Each row is followed by its class.
[-14 -10  60  -4  -3 -46  39  67 -34   7 -61   7  15 -37   8   5  16 -14
 -13 -37  -4  14 -31 -16 -14 -14 -37  -5  37  31   2 -49  24 -46   8 -18
   0 -14 -50  30  14  -6 -24   5  32 -39  -6  13   1 -20  -9  38 -41  40
  -2 -29  -6  53  17  15] -> <105>
[ -6   5  26  -8 -38  32  54  18   3 -47 -40  -7  29   0  14  -6   1   5
  25   0   3  15 -27  47 -31   6 -42   9  42  23   0  10  14 -38  13  -3
 -13 -11 -11  57   7 -36 -25  22  30 -14  15 -13  17   6  -8  15 -22 -13
  31  15 -14  12  10  21] -> <110>
[  3 -37  58   0 -26 -32  21  34  -3 -23 -49   9   9  -1  39 -12  -1  -5
  20  11  24  15 -48  -2 -16   5 -45 -10  28  22   2  -9  -4 -49  19  -2
  -2  11 -29  47   1 -39 -24 -18  39  -6   8 -22  13  23  -1 -13 -18   3
  13   0 -31  37  13  14] -> <96>
[  5 -27  24  27 -25 -15  24  35 -24  -4 -38  -8  29  14  41  10   1 -17
  -4  18  37  12 -25  23 -29  37 -28   1  51  19  -6  -9  28 -23  25 -18
   6  23 -34  71   6 -42 -17  -4  44   3  -1  -9  23  -7 -10 -18 -12  -5
 -20  10 -14  21  23  14] -> <94>
[  8  -5  26 -16 -42  14  36  24   5 -45 -46 -20  39   8  19 -10   1   0
  18 -10  11  17 -35  34 -38   4 -31  -7  43  21 -15  10  16 -53  -1  -7
 -10 -14  -6  51  19 -30 -26   9  45 -26  15 -11  15   9  10  27 -29 -21
  65  25 -13  19  23  16] -> <110>
[  0 -29  77  -5 -16 -44  33  45   1   0 -42  15  37 -44  15   1  -1   5
  10  -1  44  20 -29 -12   3   3 -40 -18  34  10 -11 -29 -60 -93  -1   1
   2  15  -7  23   2 -41 -25   0  59  -4 -11  -4   7  -3   8  24 -16  14
 -13  -8   3  34  11  22] -> <93>
[ -3 -39  51   5 -30 -31  15  37 -16 -23 -48  22  10   4  17   2 -15  -6
  12   9  40   8 -45   5 -24  12 -48  -6  32   6 -12   1   0 -58  25  -2
   2   2 -14  46   3 -50 -40 -14  38 -12   8 -17  13  28  -2 -25   1  13
   6   2 -21  25   7   2] -> <96>
[-10  -6  30 -16 -34  -6  45  24  -5 -41 -38 -19  35   1   7 -20   4   0
  14 -20  17  23 -52  19 -32   5 -31  -6  43  23  -8   5  14 -63  -9  -4
  -9 -19   5  44  10 -28 -27  15  28 -21   9 -15  17   7  -4  23 -30 -15
  32   4 -11  15  -4  18] -> <110>
[ -4 -14  -9  25  -9 -13  24  34 -42 -14 -25   1  18  15  40  21  12 -24
 -17   5   7   7 -23  22 -10  28 -13  12  32 -17  -3  -5  39  30  31   6
  -4   5 -46  52   6 -10 -11  -5  32 -11  -8  13  21  -3 -14  -7 -10 -10
  -8   9 -17   7  13   7] -> <94>
[  3  -9  17   9 -41 -18  37  41 -20  -8 -32  13  40   5  52  17  12   1
  -3   4  28  16 -39  20 -20  41 -52   0  45   7 -10 -20  32 -29  21  -1
  -5  21 -36  86   9 -39  -6 -11  50 -19  16   0  43  -9 -14 -10   2  -7
  -7   3 -30  25  13  24] -> <94>
[-16 -21  72 -12 -20 -41  44  43  15  -7 -48  13  34 -46  17 -15  -1  18
   2 -16   3   6 -16   5  -7 -29 -31 -21  50  17  -8 -25 -16 -78  -6   5
 -11  -5 -12  23   1 -19 -34  10  34  -4  -5  -1   2  -7   1  29 -22   5
  -5  16  -2  37   3  28] -> <93>
[-13 -24  46   2 -30 -30  35  35 -15 -21 -29  15   8  -9  30  -8   3 -13
   5  -1  38  16 -76  20 -30   3 -42 -13  28  29 -15  -3   6 -62  15 -17
   3   5 -36  42   2 -49 -20  -4  24 -16   7 -10  16  23 -12   2 -24  15
  11   8 -23  34  23   4] -> <96>
[  3   1 -11  35 -42  15  28  26 -23 -11 -28  13  26  21  52   7   9 -10
 -14  11  18   8 -36  20 -30  49 -48  20  25  29  -4  42  38  20  15 -25
  -5   8 -48  88   5 -37  -8  -3  37  -6  -1   0  34 -12 -11 -10  -7  -7
  -4   8 -33  18  26  10] -> <94>
[-23 -27 110 -11 -27 -45  53  32  12 -21 -67  10  22 -44  12 -20  -1  31
  10 -23  17   9 -30  -4 -17 -41 -33 -25  40  25 -20 -20  -8 -90  -7  -4
   9 -28 -20  19   7 -19 -35   6  45 -13  11  -3   9   1  -3  46 -15 -10
  11   2  -2  46   5  54] -> <93>
[-18 -39  65  10 -22 -30  30  20  -7  -9 -62  12  22  -4  24  -3  -9   1
   8   9  33  11 -41   9 -42  -6 -44 -11  26  25 -16  -8  -2 -21   9  -2
   3  -5 -30  32   0 -36 -25 -10  32   4 -12  -2   4  40  -5  -6 -22   1
  -8  29   2  34  12  11] -> <96>
[ -9 -10  39  -2 -12 -48  65  60 -34  20 -41   4  25 -39   1  -6  14 -11
 -17 -25  41  10 -18 -11  15 -11 -24  -8  22   9   7 -53  27 -40   2  -4
  -3  -3 -47  20   3   3 -10  -5  35 -19  -4  14   9 -24   0  36 -20   2
 -11 -11  -2  55  16  16] -> <105>
[  0 -26  20   3 -41 -12  25  15 -14   5 -52  21   4   3  13  -8  -1  -1
  27  -8  26  13 -37  22 -46  15 -55 -11  21  22 -13  31  14 -49  13   0
  -8   5  -6  30  -3 -41 -12 -22   9  -6  18 -26  16  26  -3 -17 -20  -1
   9  -1 -16  31  11   6] -> <96>
[ -3 -30  67   9 -25 -30  33  34  -7 -17 -62  13   8   0  45   2  -7  -7
   3 -10  31  16 -35   0 -21  -2 -44   0  33  17 -15 -21   1 -18   8  -9
  -5   3 -39  55   9 -35 -26 -19  37 -16   0   6  33  12  -8   0 -29  11
  -4  -1 -35  35  20   6] -> <96>
[-15  -4  92 -14 -17 -43  65  49  -1  -6 -53  10  41 -37   8  -8   6  13
  11 -19  25  14 -23   8   0  -1 -37  -5  39   7 -14 -26  -8 -86 -25 -21
  -6 -12 -18  38  10 -25 -33   5  40  -9   2   8  13 -15  32  46 -65   0
   2  -3  -9  37   9  31] -> <93>
[-30 -22  78   2 -29 -24  40  51   5  -4 -68  18  32 -59  30 -24  -1   6
  15  -1  35   0 -33   4 -13 -21 -40 -18  33  32  -8 -23 -17 -86   0  -6
   2   2 -40  24   4 -34 -32   1  42  -6   6  -1  11  -4  20  33 -25 -10
  -1   0  -5  56  29  17] -> <93>
[-18  -6  41  -7 -27 -10  33  17   1 -44 -46 -20  29  -1  24   2 -11   8
  10  -9  16  16 -34  34 -28   4 -31 -25  50  26 -19 -28  15 -36  10   2
 -14 -19 -15  38   8 -26 -27  11  29 -20   5  -8  23   5  -9  13  -7 -11
  14  12 -20  14   5  33] -> <110>
[-13 -18  95 -41 -15 -26  48  46   8  -5 -40  17  27 -37  18  -6  -7  16
   3   2  22  22 -23  -3   0  -5 -25 -15  35  -7 -18 -26  -8 -84  -5 -12
 -11  -7 -25  19  16 -19 -35  22  56  -2   2  -5   0  -7  -1  42 -15 -23
 -15  -7  10  28  11  38] -> <93>
[ -6 -39  22   6 -37 -31  16  17  -8 -36 -42   9  22  -3  26   1  -3  -1
  15  30  31   8 -74  12  -5  26 -61  -5  28  46  -8  -8  16 -47  28  -9
  11  29 -15  63  -8 -38 -13 -13  46  -1   9 -13  20  25   5 -22  -9   9
   4   1 -26  14  10   6] -> <96>
[  1 -24 102  17 -24 -24  38  30  -6 -28 -68   1  29   5  43  13 -11   0
 -17  19  29  15 -58  -2 -20   0 -54   4  55  29 -42 -32  -1 -28  22   7
  -7   4 -78  68   0 -34 -46 -11  60 -13   4  16  25   5  -4   0 -24  19
 -30  -8 -44  31  -7  27] -> <108>
[ -1 -30  46  -3 -25 -37  24  23 -16 -17 -53  12  -4  -6  24  -1   3   4
   6  -4  35   1 -34  12 -17   6 -46 -15  27  15 -13 -13   2 -32  13  -5
   6   6 -35  58 -17 -29 -15 -11  32 -13  11   9  16  22  33  -7 -22  11
  -3   2 -36  29  13  16] -> <108>
[ -4 -61  91  14 -37 -36  25  59  -4 -16 -74  26   9 -16  56   9  -5  -1
   8  15  40  10 -46  11 -25  -2 -60 -11  20  29 -19 -19  -2 -54  28  -8
  10   3 -45  58  -1 -41 -34 -26  42   5   5  -3  12  29   1 -14 -35   7
 -13  -9 -39  45  16  20] -> <96>
[-11 -30  43   1 -50 -15  18  17   8 -27 -39  15   9   2 -16   1   1   1
   4   3  29  -7 -38  13 -23 -11 -56 -15  21  42  -2  -6   5 -22  -2 -11
  16  19 -31  56  -6 -38 -11 -14  53  -7   9  29  26  22  -1 -13  -9  16
   1  26 -32  36  15  12] -> <96>
[  3 -20  16   9 -23 -11  20  21 -15 -33 -44   9   6  22  30  -2   2 -12
  -1   9  36  15 -39  -7 -27  16 -60  -6  22  44   2 -19  26 -21  18   1
  -2  24 -34  64   9 -44 -10 -15  52 -23  -2  -4  40  22  -8 -16 -25  19
  20   6 -43  47   6   0] -> <96>
[-14 -14  64  -4 -17 -31  45  27   0  -9 -36  10  42 -25  14   0  -6  21
   3 -11  22  18 -22  18 -10   7 -18 -16  46   2 -10 -20   8 -77   4   5
  -6   1 -10  15   7 -35 -26  -5  40 -14  -5 -11  20  -7 -13  30  -6  -5
  -7   6  -1  22  10  38] -> <93>
[-20 -19  62  25 -30 -36  47  60 -25  34 -55   6  52 -47  30  -9  15   0
   5 -25  38  10  -2 -14   7 -12 -28  -2   8  14  -8 -61  25 -39  10 -12
   6 -14 -65  28  15   4 -30   8  40 -11 -17   8  29 -34   7  41 -32 -18
 -14  -8  -4  55  28  29] -> <105>
[-21 -24  42  15 -39 -13  41  19  10 -15 -53  12  41 -15  34  -7  -1   0
  17  -1  35  22 -39  13 -35   8 -46 -10  31  49 -17  -3  -8 -64   4   4
  -1  13 -38  40   2 -49 -21  15  30   4  12 -27  22  18   8  12 -27   0
   7   6 -11  41  20  25] -> <96>
[-12  -4   2  40 -21 -14  44  46 -22  12 -41   2  39 -27  43  24  15 -14
 -19 -19  27   8 -12  24 -15  35 -32   8  22  18  -9 -25  32 -14  27 -19
 -22 -15 -82  54  -2 -25 -16  -2  35   2  -5 -15  38 -21  14  21 -22 -16
 -16  28 -12  40  23  11] -> <112>
[-16  -6  47  11 -38   3  51  33  -5 -48 -43 -13  38  -2  20 -23  -4   5
  14  -7  22  23 -37  29 -40  -4 -30  -6  50  33 -10  -8  15 -61   0  -9
 -21   2 -23  51  13 -30 -27  23  47 -11  10  -2  27   8  -5  26 -21 -21
   8  12 -15  22   8  33] -> <110>
[-17 -16  37  -6 -42  14  42  20  -7 -24 -40 -35  35   3  16 -16   8  19
   7  -9   3  20 -28  41 -41   2 -30  10  41   5 -10   6  20 -50  -8  -2
  -9 -25  -5  45   9 -38 -19   9 -50  -3  16  -7  15  -5  -7  79  -9 -32
  27  17   5 -24   9  26] -> <110>
[-13 -20  67 -17 -46 -20  59  29   5 -11 -55   9  45 -33  13 -13   4  19
  -4 -27  20  13 -23  16 -19  -9 -35  -5  40  25  -8 -39  22 -78 -16   5
   6 -18 -19  28  22 -42 -35   7  48 -10  11   0   7 -19   1  32 -32 -21
   8  11   4  29  11  28] -> <93>
[  0 -13 -22  28 -30  -4  33  17  13  -8 -18  19  38  -9  45  28   5  13
  13  22  13  13 -35  41 -17  55 -55   4  44  17  -4  -1  25  -4  22  -3
 -14  18 -17  66   0 -26 -11 -23  35  24   8 -28  34  -7   3 -27  18   2
 -30  16 -19  12  13  21] -> <97>
[-22 -33 112  -3 -31 -58  42  25   9 -29 -70  12  28 -34  75  23 -19  -4
  10  -4  -5   6 -36  21 -25 -15 -35 -10  52   0 -16 -15 -19 -54  25  46
   0 -23 -30  33   3 -19 -20   2  56  -9   8  13   2   9 -19   3 -16   4
 -26 -11 -39  19   1  31] -> <106>
[  6 -24  77  -1  -3 -56  27  41 -14 -11 -33   8  30   0  12  19  -7   3
  -8  -8  25  17 -41  -7   7  27 -36  -1  63 -12 -16 -33   8 -30  15   0
  -9  -1 -17  54  10 -13 -29  -3  65  -7  -4  20  19   4 -16 -20  -1  10
 -16 -17 -33   7 -11  16] -> <106>
[ -9   4  58  21  17 -45  31  48 -23   9 -46   8  19 -45  11   8   7 -11
 -22 -11  34  14 -15  -9  14 -18 -11  -7  18  15  -7 -30   2 -32  11   6
 -14 -12 -84  20  -2   1 -29  13  55 -22  -9   2   1  -8   2  47 -28   4
 -19 -19  -8  45  13  27] -> <105>
[-16 -19  83  -7 -29 -29  39  37  -1 -10 -36   2  30 -33   8 -13  -2  10
   9 -22  26  12 -31  10 -44 -12 -35 -15  29  14  -9 -19  -7 -91  -1   0
   6 -20  -9  11  12 -33 -23   4  33   2   9  -2   6 -12  -3  28 -15  -5
  11   7   9  33   8  29] -> <93>
[ -6 -13  50  10  -5 -39  46  48 -39  32 -56   6  20 -50  16 -12  18  -6
 -14 -15  47  14  -7 -19  -4   7 -20  -2   9  10  -7 -50  18 -50   0  -5
   7  -9 -53  31   5 -12 -18  -5  35 -19 -17   2  17 -24   3  32 -23   0
  -1 -14   0  49  53  21] -> <105>
[-15  -7  40  10 -16 -31  33  57 -12   7 -36  22  47 -29  27   3   8   0
  -9  -6  29  19 -15 -20   8   5 -27   4  21  14 -15 -32   7 -57   1   0
  -2   6 -43  36 -15 -16 -19   9  46  -9  -7  -2  21 -17   8  40 -18 -15
 -13   9  -7  55  20  27] -> <105>
[-14 -29  41  21   5 -42  18  17 -15 -42 -46  15   8  -6  29   9   0 -12
 -20   0  31   7 -36   6  -4 -11 -33  11  49  49  -1 -15  -3   7  27  -1
  -4   1 -75  56  -3 -10 -23 -12  43 -22  14  -8  14  20 -11   1 -13  26
 -25  -7 -60  27   2  -1] -> <108>
[ -9 -45  56   9 -30 -38  20  41 -17   1 -49  21  22  -8  47   9  -2  -2
   6   6  39   9 -40  31 -18  33 -46  -6  41   5  -2 -17  -2 -53  22  -1
  13  24 -24  64  -8 -41 -13  -1  46  10   6  -2  18   8  -5 -47   5   9
 -17  -6 -32  35  25  10] -> <96>
[ -9 -38  24  40 -22 -31  25   4 -15  -8 -50  19  20   0  50  26  -8   3
 -13  14  22  12 -47  28 -20  28 -40  14  43  21 -22   2  17  16  39 -10
 -12   7 -54  63  -9 -36  -4 -30  34  -8  -1 -14  28   8  -1 -21  -9  19
 -45  -4 -38  21  11  21] -> <108>
[ -6 -14  -9  30 -41  -8  32  42 -27   3 -22   8  33  28  49  13  19  -7
 -20  14  26   0 -32  37 -26  44 -36   5  23  15 -19 -22  45 -15  22 -16
  -9  10 -45  73  15 -23  -9   7  41   2   7  -9  37 -20   5 -16  -1 -11
  -2  -1 -16  10  24  17] -> <94>

Each row is followed by its class. Each block has new classes.
[ -8  50  14  -4 -22 -35 -24  -5 -17   0 -28 -10 -16 -10  -7  -6 -10  14
 -34 -10 -30  -2  -7  -9  22  -8  26  -3  41  -5 -10 -15  -7  15  31  29
  29  18   0   5  -1  13 -20 -12  14  -2  16 -20  16 -30   6  -2  -4   4
  14  -2 -62  -5  -6   0] -> U
[ 10   1  -3  -6  -4   5  29   3   7  -1  13   2   2 -10  14  -2  -2   5
   9  -7  29   2 -13   1 -13  15 -35   0 -19  15  28   7  10  -4  14 -15
 -14 -37 -14  11  -1  -5  -6   5   6  -7  -5  29 -17  22  -3   9   8  -7
  -4   7  96 -13  -6  11] -> B
[ 32 -12 -48  37  14   0  10  -5   0  -7 -45  -8  -9  19  14  30 -12  -1
   9  31  12   0   0 -11  53   7  -9  12  -1 -15  36 -13  17  -8 -40  20
 -12 -33  10 -53   4  13   7 -23  -7  20 -13   1  18 -17   2  -9   0  -7
  18  16 -19   3 -29  19] -> A
[  3   9 -27 -27   0  -6 -48 -14  -8   7   0  16 -19 -15  37 -27  -1   2
   8 -49 -18  -5  -4   5 -30  10   2 -24   5 -13 -33  -1 -16  -2   6  30
 -15 -51   2 -41 -15   8   5   1  -2 -17 -14   8  -3  -5 -10  -8 -14  -6
 -27  -5 -46  17 -13 -24] -> M
[ 16  -4 -16   6   8  -7  13  16  -1   9  -8   7   2 -25  11   5   1   0
  12   9   8   2   0  -9  22  16 -11   1  -6  -3  29  -9  12  -4  -1  -7
  -2  -5   1  -8   5 -20  18   6  -7   7  -7  -2   3   2  11  -4   0   4
  -4   0  25   8   3  19] -> P
[  3  15  19   6   7  10 -32  12   8  -5  14  -4  -5   0   6  36  -5 -21
  16  64  14  -6  -3   7  -5  -2  16  25 -23 -12  29   8   7  -9 -32 -21
 -10  -4   5  55 -12  -2  10 -22  -1  -3  12 -17  17   4   0   9 -29   8
  19   1  15  -4  10  19] -> G
[ -2  41  -4 -11 -15  -1 -27  21   5   0 -47  -6   8  29   5 -14  -1  23
  39  39  16   0 -14   7  44   3  10  40  10 -43  12   8  -7  25 -16  16
  17 -18 -18  84  18  -5   6  -9  -2 -14  14   8  -3  17  24  18   8 -11
  27   2 -24   2 -10  24] -> G
[-28   8  -8 -18 -23 -22 -16 -16 -15  27 -19  20   9  20 -18 -27   1 -20
  -7 -33 -19  -1   1   1  34   0  26 -98  53 -37 -20  -7 -10  39   3  60
  52  22 -17  79  17  -5 -12 -10  17 -31   8  -5 -16 -18  -2  15   8  12
  10  -2 -69 -21  -8   8] -> U
[  6  14  -3   5  -5 -12  27   7  -1   7  -3   2  -8  10  17  -7  -6  -7
  11  23  -1  14  15  -3  37  -8   4  27   7  -2   3   6 -49  12   4  -3
  16  49 -16  42   4  -2  -6 -11  10   1  -8  22  -4   4   7   6  13  -5
  15   0 -18   5  -2  34] -> C
[  -5   17  -27  -21  -22  -20  -26  -26   10    6   -4   -2   -9    0
  -29  -23    9  -19    6  -42   20   -8  -14    4   47    4   10   -7
   27  -30    8    5  -16   61   -4   65   14 -116   -9   24   18   -6
    3  -20  -19   -3  -32   17  -31   -1   -3   -5    3   16   14    4
   -4    4  -35   51] -> W
